Below is a small trained network, with its code and all its weights. Each question gives an input and a class and asks what happens when units are switched off, that is, made to give their printed mean instead of their output.

import numpy as np


def w(rows, s, z=0):
    codes = np.array(rows[::2]) - 128.0
    scale = np.full(codes.shape[1], s)
    scale[-1] = z or s
    return codes * scale


def f(y):
    return y / 2 * (1 + np.tanh(0.7978845608 * (y + 0.044715 * y**3)))


def log_softmax(a):
    a = a - a.max(-1, keepdims=True)
    return a - np.log(np.exp(a).sum(-1, keepdims=True))


def net(x, mask):
    res = np.array(x, float).reshape(1, 5) / 4 @ E
    y = f(res @ A[0][:, :-1].T + A[0][:, -1])
    res = res + np.where(mask, y, B[0][:, -1]) @ B[0][:, :-1]
    return log_softmax(res[-1] @ U[:, :-1].T + U[:, -1])


A, B = {}, {}
E = w([
[153,204,253,119],'x0',
[126,129,129,130],'x1',
[110,1,206,181],'x2',
[129,127,128,128],'x3',
[234,165,109,213],'x4',
],0.0074)
A[0] = w([
[79,26,155,167,76],'neuron 1',
[225,122,96,210,34],'neuron 2',
[118,200,46,73,105],'neuron 3',
[154,179,97,37,51],'neuron 4',
[118,66,10,145,66],'neuron 5',
[163,176,214,106,2],'neuron 6',
[22,87,132,30,32],'neuron 7',
],0.011,0.0076)
B[0] = w([
[169,114,123,189,254],'neuron 1',
[214,176,155,32,177],'neuron 2',
[171,72,155,212,245],'neuron 3',
[173,79,169,168,182],'neuron 4',
[37,230,249,136,220],'neuron 5',
[47,186,191,172,167],'neuron 6',
[239,181,151,68,239],'neuron 7',
],0.012,0.0054)
U = w([
[51,193,184,140,52],'0',
[202,156,121,48,50],'1',
[118,125,98,133,249],'2',
[162,82,131,204,37],'3',
[109,133,91,120,242],'4',
[67,94,4,90,144],'5',
],0.016)

Each question gives the input, the list of numbers given to net, and the class t.
The units are the neurons (one row each of A and B). Each row of codes is followed by its name. A weight is (code - 128) times the scale printed after its matrix; where a second scale follows, it is the last column's (A, B and U).
mask holds one flag per neuron, in row order. A switched-off neuron (its flag False) gives its mean, the last column of its row in B, instead of its output. The means were averaged over made-up inputs and are rounded, as every weight is.
A unit's drop is (log p(t) with every unit on - log p(t) with that unit switched off) / (log p(t) with every unit on - log p(t) with every unit switched off).
unit that matters most: the unit with the biggest drop
top k neurons: the k neurons with the biggest drops, biggest first
drop of u: that unit's drop, to one decimal
input [-4,4,2,5,-5], class 1: unit that matters most : neuron 7
input [4,2,-8,-1,0], class 3: top 2 neurons : [neuron 3; neuron 4]
input [-2,0,-5,6,-6], class 1: top 3 neurons : [neuron 7; neuron 1; neuron 6]
input [-6,-1,0,-1,6], class 0: top 2 neurons : [neuron 5; neuron 7]
input [7,-2,8,-6,-7], class 3: top 2 neurons : [neuron 1; neuron 5]
input [-7,2,3,1,8], class 1: top 2 neurons : [neuron 2; neuron 6]
input [5,1,-1,4,7], class 1: top 2 neurons : [neuron 2; neuron 5]
input [-7,-6,0,-4,-7], class 0: top 2 neurons : [neuron 5; neuron 2]
input [-3,-5,5,2,6], class 1: top 2 neurons : [neuron 2; neuron 3]
input [2,-1,-8,3,-7], class 3: top 3 neurons : [neuron 3; neuron 4; neuron 2]
input [-5,-5,-4,-4,-3], class 0: top 2 neurons : [neuron 5; neuron 1]
input [4,-2,-2,4,8], class 1: drop of neuron 4 : 0.0
input [-7,0,1,-5,4], class 0: drop of neuron 5 : 0.9
input [8,5,5,3,5], class 0: drop of neuron 6 : 0.9
input [3,-6,-7,-5,2], class 3: unit that matters most : neuron 3
